Below are the code and all the weights of a small trained network. Each question names an input and a class and asks about switching units off, where a switched-off unit gives its printed mean instead of its output.

import numpy as np


def w(rows, s, z=0):
    codes = np.array(rows[::2]) - 128.0
    scale = np.full(codes.shape[1], s)
    scale[-1] = z or s
    return codes * scale


def f(y):
    return np.maximum(y, 0)


def log_softmax(a):
    a = a - a.max(-1, keepdims=True)
    return a - np.log(np.exp(a).sum(-1, keepdims=True))


def net(x, mask):
    res = np.array(x, float).reshape(1, 7) / 4 @ E
    y = f(res @ A[0][:, :-1].T + A[0][:, -1])
    res = res + np.where(mask, y, B[0][:, -1]) @ B[0][:, :-1]
    return log_softmax(res[-1] @ U[:, :-1].T + U[:, -1])


A, B = {}, {}
E = w([
[124,123,134,117,133,134],'x0',
[151,140,170,194,191,248],'x1',
[124,114,140,107,140,138],'x2',
[108,192,187,115,224,62],'x3',
[51,74,89,184,181,114],'x4',
[127,120,134,119,136,131],'x5',
[127,113,142,111,140,135],'x6',
],0.014)
A[0] = w([
[96,130,113,56,76,12,113],'neuron 1',
[222,186,137,66,100,131,75],'neuron 2',
[134,198,154,220,160,239,114],'neuron 3',
[186,130,156,174,178,198,138],'neuron 4',
[42,104,124,181,141,115,58],'neuron 5',
[107,155,214,146,167,38,51],'neuron 6',
[40,98,104,183,157,107,105],'neuron 7',
[194,96,118,108,150,117,60],'neuron 8',
[199,204,172,102,84,138,104],'neuron 9',
[116,173,150,202,115,138,217],'neuron 10',
[149,88,100,130,43,173,14],'neuron 11',
[111,185,160,127,177,100,90],'neuron 12',
[85,93,123,141,145,117,26],'neuron 13',
[28,104,28,165,211,160,104],'neuron 14',
[143,98,153,91,147,127,24],'neuron 15',
[139,167,130,152,164,97,42],'neuron 16',
[69,102,135,96,86,68,78],'neuron 17',
[112,218,182,123,175,92,47],'neuron 18',
[161,133,197,186,179,152,76],'neuron 19',
[93,152,70,58,91,59,176],'neuron 20',
[233,220,150,62,103,163,80],'neuron 21',
[159,38,98,156,45,185,71],'neuron 22',
[114,97,117,110,85,68,5],'neuron 23',
[132,249,132,110,236,76,72],'neuron 24',
],0.011,0.0028)
B[0] = w([
[182,186,141,92,211,157,249],'neuron 1',
[112,87,162,169,87,74,194],'neuron 2',
[202,160,142,69,254,136,239],'neuron 3',
[197,199,108,124,165,159,210],'neuron 4',
[113,67,159,159,84,106,185],'neuron 5',
[59,172,92,100,100,176,207],'neuron 6',
[141,39,249,197,65,57,200],'neuron 7',
[122,115,113,164,109,93,137],'neuron 8',
[113,25,197,163,83,69,191],'neuron 9',
[140,134,110,134,185,111,167],'neuron 10',
[46,164,73,124,82,141,186],'neuron 11',
[101,121,82,105,91,191,184],'neuron 12',
[107,120,139,178,126,102,158],'neuron 13',
[137,94,169,195,78,61,228],'neuron 14',
[105,142,118,132,121,90,138],'neuron 15',
[104,134,109,126,136,120,158],'neuron 16',
[185,156,158,80,185,122,192],'neuron 17',
[63,137,95,100,103,165,199],'neuron 18',
[156,144,115,78,157,156,192],'neuron 19',
[208,137,149,120,229,167,225],'neuron 20',
[124,66,223,198,42,77,206],'neuron 21',
[55,178,53,46,69,174,212],'neuron 22',
[145,197,149,98,171,169,179],'neuron 23',
[35,110,86,93,102,140,228],'neuron 24',
],0.0087,0.018)
U = w([
[189,148,138,124,185,124,255],'0',
[96,54,212,204,79,73,49],'1',
[11,128,35,115,94,137,37],'2',
],0.012,0.0041)

Each question gives the input, the list of numbers given to net, and the class t.
The units are the neurons (one row each of A and B). Each row of codes is followed by its name. A weight is (code - 128) times the scale printed after its matrix; where a second scale follows, it is the last column's (A, B and U).
mask holds one flag per neuron, in row order. A switched-off neuron (its flag False) gives its mean, the last column of its row in B, instead of its output. The means were averaged over made-up inputs and are rounded, as every weight is.
A unit's drop is (log p(t) with every unit on - log p(t) with that unit switched off) / (log p(t) with every unit on - log p(t) with every unit switched off).
The circuit of an input: a set's keep is (log p(t) with only the set's units on - log p(t) with every unit switched off) / (log p(t) with every unit on - log p(t) with every unit switched off). Starting from the 12 units with the biggest drops (on a tie, the unit counted first), units are removed one at a time, each time the one whose removal leaves the highest keep (on an exact tie, the one counted first), for as long as the keep stays at least 0.8.
units of the circuit, in order: the units of the circuit, biggest drop first
most important unit: the unit with the biggest drop
k most important neurons: the k neurons with the biggest drops, biggest first
drop when u is switched off: that unit's drop, to one decimal
input [-7,-8,3,7,7,-3,-7], class 0: 3 most important neurons => (neuron 1; neuron 20; neuron 17)
input [-1,-5,8,3,-6,-3,1], class 1: units of the circuit, in order => (neuron 21)
input [4,-1,7,3,-2,-8,8], class 2: units of the circuit, in order => (neuron 7; neuron 3)
input [4,-8,-3,-4,8,0,-1], class 0: 3 most important neurons => (neuron 1; neuron 20; neuron 17)
input [-6,4,0,-5,-1,-6,8], class 2: 2 most important neurons => (neuron 22; neuron 20)
input [-3,-8,-5,-5,7,5,-5], class 0: 2 most important neurons => (neuron 1; neuron 20)
input [7,-7,-6,6,-8,5,2], class 1: 4 most important neurons => (neuron 21; neuron 9; neuron 2; neuron 3)
input [-8,-6,-5,5,7,3,4], class 1: 2 most important neurons => (neuron 7; neuron 3)
input [8,5,3,-6,5,6,3], class 2: 4 most important neurons => (neuron 22; neuron 20; neuron 1; neuron 21)
input [3,4,-7,3,5,-7,-2], class 1: 3 most important neurons => (neuron 7; neuron 1; neuron 14)
input [4,-4,2,-4,2,4,7], class 0: 4 most important neurons => (neuron 24; neuron 6; neuron 18; neuron 17)
input [-3,4,-6,0,5,0,3], class 1: 3 most important neurons => (neuron 1; neuron 14; neuron 7)
input [4,-8,6,-8,2,7,-3], class 0: 4 most important neurons => (neuron 20; neuron 1; neuron 17; neuron 24)
input [-4,-2,0,7,-6,-7,-3], class 2: most important unit => neuron 24
input [5,1,1,4,-5,-6,-2], class 1: drop when neuron 21 is switched off => 0.2
input [2,1,-1,-8,-4,3,-3], class 2: drop when neuron 22 is switched off => 0.3
input [8,-1,-5,7,-1,4,-6], class 2: drop when neuron 21 is switched off => 0.0
